Here is a tiny trained network, its code and every weight. The questions are about switching its units off for an input and a target symbol, where a switched-off unit gives its printed mean instead of its output.

import numpy as np


def w(rows, s, z=0):
    codes = np.array(rows[::2]) - 128.0
    scale = np.full(codes.shape[1], s)
    scale[-1] = z or s
    return codes * scale


def norm(h):
    return h / np.sqrt((h * h).mean(-1, keepdims=True) + 1e-5)


def f(y):
    return y / 2 * (1 + np.tanh(0.7978845608 * (y + 0.044715 * y**3)))


def softmax(a):
    e = np.exp(a - a.max(-1, keepdims=True))
    return e / e.sum(-1, keepdims=True)


def log_softmax(a):
    a = a - a.max(-1, keepdims=True)
    return a - np.log(np.exp(a).sum(-1, keepdims=True))


def net(x, mask):
    ids = ['βδεζηθλμξτφψ'.index(c) for c in x.split()]
    T = len(ids)
    res = E[ids] + P[:T]
    u = 0
    for l in range(3):
        r = norm(res)
        for j in range(3):
            rows = slice(2 * j, 2 * j + 2)
            q, k, v = (r @ M[l][rows].T for M in (Q, K, V))
            z = softmax(np.where(np.tri(T) > 0, q @ k.T / 2**0.5, -1e9)) @ v
            o = O[l][rows]
            res = res + np.where(mask[u + j], z, o[:, -1]) @ o[:, :-1]
        u += 3
        y = f(norm(res) @ A[l][:, :-1].T + A[l][:, -1])
        res = res + np.where(mask[u : u + 8], y, B[l][:, -1]) @ B[l][:, :-1]
        u += 8
    return log_softmax(norm(res)[-1] @ U[:, :-1].T + U[:, -1])


Q, K, V, O, A, B = {}, {}, {}, {}, {}, {}
E = w([
[171,159,99,166],'β',
[183,155,155,94],'δ',
[74,102,156,53],'ε',
[128,97,252,146],'ζ',
[85,99,73,154],'η',
[158,126,157,171],'θ',
[102,129,149,115],'λ',
[141,79,154,84],'μ',
[118,138,44,124],'ξ',
[100,166,130,162],'τ',
[152,153,97,95],'φ',
[111,144,141,125],'ψ',
],0.038)
P = w([
[164,179,253,119],'0',
[144,121,214,140],'1',
[146,107,184,151],'2',
[143,93,157,158],'3',
[120,54,146,159],'4',
[116,81,128,155],'5',
[81,72,109,150],'6',
[66,103,75,152],'7',
[66,80,92,150],'8',
[68,72,103,168],'9',
],0.0055)
Q[0] = w([
[91,153,141,102],'L0H0',
[4,74,224,107],'L0H0',
[114,132,169,131],'L0H1',
[170,97,102,109],'L0H1',
[153,59,85,77],'L0H2',
[142,145,67,146],'L0H2',
],0.038)
K[0] = w([
[109,151,132,75],'L0H0',
[71,254,13,71],'L0H0',
[102,151,167,82],'L0H1',
[182,116,114,94],'L0H1',
[106,8,165,164],'L0H2',
[52,138,95,211],'L0H2',
],0.027)
V[0] = w([
[163,84,138,129],'L0H0',
[146,61,192,156],'L0H0',
[46,195,59,177],'L0H1',
[173,115,1,129],'L0H1',
[133,167,107,94],'L0H2',
[163,109,123,103],'L0H2',
],0.0099)
O[0] = w([
[129,159,130,147,151],'L0H0',
[62,244,216,112,178],'L0H0',
[100,5,33,144,207],'L0H1',
[232,255,18,127,1],'L0H1',
[145,111,121,161,160],'L0H2',
[170,106,129,125,137],'L0H2',
],0.0069,0.0022)
A[0] = w([
[145,44,153,70,89],'L0N0',
[72,99,132,34,4],'L0N1',
[101,99,180,238,113],'L0N2',
[138,186,56,116,85],'L0N3',
[10,142,99,80,139],'L0N4',
[53,135,76,210,197],'L0N5',
[219,188,108,124,106],'L0N6',
[103,172,171,253,195],'L0N7',
],0.019,0.0039)
B[0] = w([
[201,99,188,60,214],'L0N0',
[152,27,141,74,184],'L0N1',
[126,154,163,253,255],'L0N2',
[123,240,130,65,226],'L0N3',
[23,84,103,97,217],'L0N4',
[218,144,55,189,246],'L0N5',
[245,116,182,84,216],'L0N6',
[199,120,178,220,248],'L0N7',
],0.023,0.0086)
Q[1] = w([
[91,68,203,206],'L1H0',
[6,44,226,200],'L1H0',
[62,150,148,156],'L1H1',
[181,170,95,124],'L1H1',
[24,240,139,209],'L1H2',
[252,83,184,78],'L1H2',
],0.02)
K[1] = w([
[176,40,113,171],'L1H0',
[184,6,163,182],'L1H0',
[141,121,127,91],'L1H1',
[177,67,106,141],'L1H1',
[53,245,138,143],'L1H2',
[119,47,90,155],'L1H2',
],0.024)
V[1] = w([
[8,210,152,112],'L1H0',
[133,176,151,166],'L1H0',
[182,98,148,95],'L1H1',
[204,8,129,199],'L1H1',
[122,110,158,156],'L1H2',
[56,233,169,91],'L1H2',
],0.019)
O[1] = w([
[236,131,120,90,33],'L1H0',
[147,83,143,155,153],'L1H0',
[68,72,141,109,161],'L1H1',
[73,154,138,252,254],'L1H1',
[111,144,118,181,144],'L1H2',
[214,90,140,141,53],'L1H2',
],0.014,0.013)
A[1] = w([
[173,132,53,169,221],'L1N0',
[123,220,35,146,188],'L1N1',
[46,182,104,138,66],'L1N2',
[63,44,73,161,136],'L1N3',
[147,140,35,160,60],'L1N4',
[130,188,87,125,4],'L1N5',
[138,255,193,125,1],'L1N6',
[107,183,74,50,252],'L1N7',
],0.022,0.0022)
B[1] = w([
[168,92,90,147,223],'L1N0',
[195,102,19,99,255],'L1N1',
[52,167,177,135,162],'L1N2',
[63,171,67,97,215],'L1N3',
[101,71,128,128,200],'L1N4',
[163,135,77,106,179],'L1N5',
[65,141,252,203,246],'L1N6',
[138,139,134,4,185],'L1N7',
],0.034,0.011)
Q[2] = w([
[113,179,115,123],'L2H0',
[170,118,123,162],'L2H0',
[127,199,147,197],'L2H1',
[1,159,42,212],'L2H1',
[117,152,69,26],'L2H2',
[192,26,195,182],'L2H2',
],0.023)
K[2] = w([
[124,78,153,125],'L2H0',
[89,195,113,115],'L2H0',
[188,250,83,125],'L2H1',
[38,182,59,234],'L2H1',
[142,214,139,92],'L2H2',
[214,13,138,151],'L2H2',
],0.023)
V[2] = w([
[230,20,172,161],'L2H0',
[138,1,56,208],'L2H0',
[124,166,119,74],'L2H1',
[86,99,184,132],'L2H1',
[178,119,177,85],'L2H2',
[79,250,128,84],'L2H2',
],0.023)
O[2] = w([
[153,9,106,150,202],'L2H0',
[83,41,14,71,145],'L2H0',
[161,158,170,121,68],'L2H1',
[100,166,101,141,252],'L2H1',
[128,102,190,118,69],'L2H2',
[132,252,185,155,120],'L2H2',
],0.018,0.0036)
A[2] = w([
[195,110,125,64,38],'L2N0',
[141,84,222,166,145],'L2N1',
[68,175,172,158,150],'L2N2',
[151,112,189,25,55],'L2N3',
[213,149,109,228,2],'L2N4',
[253,65,126,152,69],'L2N5',
[138,192,107,41,160],'L2N6',
[126,222,83,181,121],'L2N7',
],0.02,0.0063)
B[2] = w([
[162,73,164,122,149],'L2N0',
[90,28,78,44,244],'L2N1',
[95,156,98,74,224],'L2N2',
[157,196,137,217,168],'L2N3',
[252,231,77,154,200],'L2N4',
[248,171,170,198,185],'L2N5',
[176,88,110,71,182],'L2N6',
[86,206,96,148,191],'L2N7',
],0.029,0.011)
U = w([
[179,179,169,111,242],'β',
[75,122,224,151,2],'δ',
[99,99,120,28,79],'ε',
[131,18,133,163,100],'ζ',
[134,70,22,174,145],'η',
[122,88,153,254,80],'θ',
[63,179,87,150,196],'λ',
[209,60,116,86,205],'μ',
[189,118,59,55,127],'ξ',
[117,72,77,219,167],'τ',
[141,201,177,51,85],'φ',
[44,180,92,166,86],'ψ',
],0.015,0.0077)

Each question gives the input, a string of symbols that net reads in full, and the target symbol t.
The units are the heads (2 rows each of Q, K, V and O) and the neurons (one row each of A and B). Each row of codes is followed by its name. A weight is (code - 128) times the scale printed after its matrix; where a second scale follows, it is the last column's (O, A, B and U).
mask holds one flag per unit, layer by layer, with each layer's heads first. A switched-off unit (its flag False) gives its mean, the last column of its rows in O or B, instead of its output. The means were averaged over made-up inputs and are rounded, as every weight is.
A unit's drop is (log p(t) with every unit on - log p(t) with that unit switched off) / (log p(t) with every unit on - log p(t) with every unit switched off).
The circuit of an input: a set's keep is (log p(t) with only the set's units on - log p(t) with every unit switched off) / (log p(t) with every unit on - log p(t) with every unit switched off). Starting from the 12 units with the biggest drops (on a tie, the unit counted first), units are removed one at a time, each time the one whose removal leaves the highest keep (on an exact tie, the one counted first), for as long as the keep stays at least 0.8.
units of the circuit, in order: the units of the circuit, biggest drop first
top k neurons: the k neurons with the biggest drops, biggest first
which heads matter: for each layer, one digit per head in row order, 1 if its drop is at least 0.15 and else 0, layers parted by /
drop when u is switched off: that unit's drop, to one decimal
input ε φ φ ξ ξ τ φ δ, target β: units of the circuit, in order -> [L0N3, L2H0]
input ψ ζ β, target β: units of the circuit, in order -> [L0N6, L1N1]
input θ ψ λ η φ ε ε δ θ μ, target μ: units of the circuit, in order -> [L0N0]
input δ ψ δ ψ ξ φ θ, target β: which heads matter -> 000 / 001 / 100
input ε θ μ φ θ μ β ζ, target ζ: top 4 neurons -> [L2N1, L0N0, L1N1, L0N6]
input ε ε ε β η θ θ, target θ: top 2 neurons -> [L0N7, L1N1]
input τ τ φ, target β: which heads matter -> 010 / 000 / 000
input τ μ ξ φ φ θ, target β: units of the circuit, in order -> [L0N3, L2H0]
input ζ δ λ λ, target ψ: top 4 neurons -> [L0N3, L1N1, L1N3, L1N0]
input ξ ψ η ξ τ θ ε μ λ μ, target ζ: top 3 neurons -> [L0N0, L1N1, L0N5]
input μ μ ξ ζ, target μ: which heads matter -> 100 / 010 / 010
input η η ζ μ, target ζ: top 2 neurons -> [L0N0, L0N3]
input η β ζ ε ξ ε, target μ: which heads matter -> 100 / 010 / 000
input ξ φ λ, target ε: which heads matter -> 000 / 010 / 000
input ξ ε λ ε θ θ ε ψ ξ μ, target μ: which heads matter -> 100 / 100 / 000
input φ θ ξ, target β: top 2 neurons -> [L0N3, L1N6]
input δ ψ ζ θ θ λ, target ψ: top 2 neurons -> [L1N3, L1N1]
input θ θ δ θ β ζ, target ζ: top 3 neurons -> [L2N1, L0N5, L1N1]
input β θ ε ξ θ ε ξ, target μ: top neuron -> [L0N3]
input θ λ θ ξ λ θ θ θ, target θ: which heads matter -> 010 / 000 / 000
input ξ ε ζ λ η λ ε, target ε: which heads matter -> 000 / 000 / 000
input μ ξ ξ θ θ δ φ θ ε φ, target φ: top 2 neurons -> [L0N6, L1N6]
input τ ψ θ ζ φ τ ξ δ ζ, target μ: top 2 neurons -> [L0N5, L0N4]
input ξ ξ ε η φ η ξ ξ μ ψ, target ψ: which heads matter -> 010 / 000 / 000
input ψ ε θ ε δ ζ ψ ε, target λ: top neuron -> [L1N1]
input μ ξ ζ η ξ, target ξ: drop when L1N1 is switched off -> 0.3
input θ τ β φ ζ β ε θ ζ β, target β: drop when L2H0 is switched off -> 0.1
